Below are the code and all the weights of a small trained network. Each question names an input and a target symbol and asks about switching units off, where a switched-off unit gives its printed mean instead of its output.

import numpy as np


def w(rows, s, z=0):
    codes = np.array(rows[::2]) - 128.0
    scale = np.full(codes.shape[1], s)
    scale[-1] = z or s
    return codes * scale


def norm(h):
    return h / np.sqrt((h * h).mean(-1, keepdims=True) + 1e-5)


def f(y):
    return np.maximum(y, 0)


def softmax(a):
    e = np.exp(a - a.max(-1, keepdims=True))
    return e / e.sum(-1, keepdims=True)


def log_softmax(a):
    a = a - a.max(-1, keepdims=True)
    return a - np.log(np.exp(a).sum(-1, keepdims=True))


def net(x, mask):
    ids = ['αβδηλμξπφψω'.index(c) for c in x.split()]
    T = len(ids)
    res = E[ids] + P[:T]
    r = norm(res)
    for j in range(2):
        rows = slice(4 * j, 4 * j + 4)
        q, k, v = (r @ M[0][rows].T for M in (Q, K, V))
        z = softmax(np.where(np.tri(T) > 0, q @ k.T / 4**0.5, -1e9)) @ v
        o = O[0][rows]
        res = res + np.where(mask[j], z, o[:, -1]) @ o[:, :-1]
    y = f(norm(res) @ A[0][:, :-1].T + A[0][:, -1])
    res = res + np.where(mask[2:6], y, B[0][:, -1]) @ B[0][:, :-1]
    return log_softmax(norm(res)[-1] @ U[:, :-1].T + U[:, -1])


Q, K, V, O, A, B = {}, {}, {}, {}, {}, {}
E = w([
[157,187,106,73],'α',
[149,139,136,101],'β',
[179,169,165,110],'δ',
[155,115,223,107],'η',
[180,114,213,142],'λ',
[148,124,177,126],'μ',
[179,181,121,190],'ξ',
[53,146,145,128],'π',
[175,124,220,169],'φ',
[90,219,251,100],'ψ',
[116,172,160,193],'ω',
],0.013)
P = w([
[162,254,88,60],'0',
[91,138,168,102],'1',
[78,155,110,94],'2',
[92,122,117,103],'3',
[64,98,110,88],'4',
[141,203,38,69],'5',
],0.0052)
Q[0] = w([
[254,65,104,201],'H0',
[128,192,206,31],'H0',
[64,185,230,131],'H0',
[137,53,176,177],'H0',
[141,71,105,218],'H1',
[225,142,221,42],'H1',
[173,160,174,195],'H1',
[75,57,76,75],'H1',
],0.0063)
K[0] = w([
[35,52,190,68],'H0',
[2,155,124,155],'H0',
[96,220,174,148],'H0',
[140,135,74,95],'H0',
[134,155,121,90],'H1',
[192,118,118,191],'H1',
[159,160,147,153],'H1',
[131,93,130,97],'H1',
],0.0098)
V[0] = w([
[94,189,93,169],'H0',
[80,190,96,222],'H0',
[34,141,222,174],'H0',
[2,162,48,116],'H0',
[130,196,192,160],'H1',
[37,130,154,89],'H1',
[203,7,173,153],'H1',
[197,130,100,210],'H1',
],0.0076)
O[0] = w([
[111,135,116,174,142],'H0',
[154,137,106,232,134],'H0',
[183,118,213,198,201],'H0',
[193,96,208,133,58],'H0',
[125,99,122,170,255],'H1',
[3,161,178,192,118],'H1',
[221,128,114,48,97],'H1',
[151,11,68,114,125],'H1',
],0.0071,0.0066)
A[0] = w([
[129,137,192,114,236],'N0',
[86,139,66,147,253],'N1',
[141,59,89,131,189],'N2',
[254,164,142,99,217],'N3',
],0.0092,0.0016)
B[0] = w([
[254,169,21,81,225],'N0',
[92,102,63,149,177],'N1',
[201,164,3,210,156],'N2',
[69,58,167,133,254],'N3',
],0.0071,0.0054)
U = w([
[144,190,112,122,2],'α',
[98,139,125,106,39],'β',
[133,173,109,109,23],'δ',
[161,209,148,71,96],'η',
[157,87,107,44,222],'λ',
[153,166,104,91,109],'μ',
[168,92,2,166,101],'ξ',
[88,154,197,158,240],'π',
[110,72,109,130,88],'φ',
[156,234,191,134,117],'ψ',
[132,158,152,226,192],'ω',
],0.0091,0.0038)

Each question gives the input, a string of symbols that net reads in full, and the target symbol t.
The units are the heads (4 rows each of Q, K, V and O) and the neurons (one row each of A and B). Each row of codes is followed by its name. A weight is (code - 128) times the scale printed after its matrix; where a second scale follows, it is the last column's (O, A, B and U).
mask holds one flag per unit, heads first, then neurons. A switched-off unit (its flag False) gives its mean, the last column of its rows in O or B, instead of its output. The means were averaged over made-up inputs and are rounded, as every weight is.
A unit's drop is (log p(t) with every unit on - log p(t) with that unit switched off) / (log p(t) with every unit on - log p(t) with every unit switched off).
The circuit of an input: a set's keep is (log p(t) with only the set's units on - log p(t) with every unit switched off) / (log p(t) with every unit on - log p(t) with every unit switched off). Starting from all 6 units, units are removed one at a time, each time the one whose removal leaves the highest keep (on an exact tie, the one counted first), for as long as the keep stays at least 0.8.
units of the circuit, in order: the units of the circuit, biggest drop first
top k neurons: the k neurons with the biggest drops, biggest first
heads that matter: for each layer, one digit per head in row order, 1 if its drop is at least 0.15 and else 0, layers parted by /
drop when u is switched off: that unit's drop, to one decimal
input ξ λ ξ η δ, target ξ: units of the circuit, in order -> H1, H0
input η μ ξ μ, target ξ: heads that matter -> 01
input η ψ δ ξ λ, target ξ: heads that matter -> 01
input ψ α η, target ψ: heads that matter -> 01
input δ ξ λ η, target ξ: heads that matter -> 11
input η π ψ β α, target ψ: heads that matter -> 11
input π β ω α, target ω: heads that matter -> 10
input ξ ξ φ, target ξ: heads that matter -> 01
input ω η ω η ω α, target ω: units of the circuit, in order -> H0, N0
input β η λ, target λ: top 2 neurons -> N3, N0
input λ ξ λ, target ξ: drop when H1 is switched off -> 0.5
input π λ ω λ β, target ω: drop when H0 is switched off -> 1.2
input μ β ω μ β, target ω: drop when H0 is switched off -> 0.5
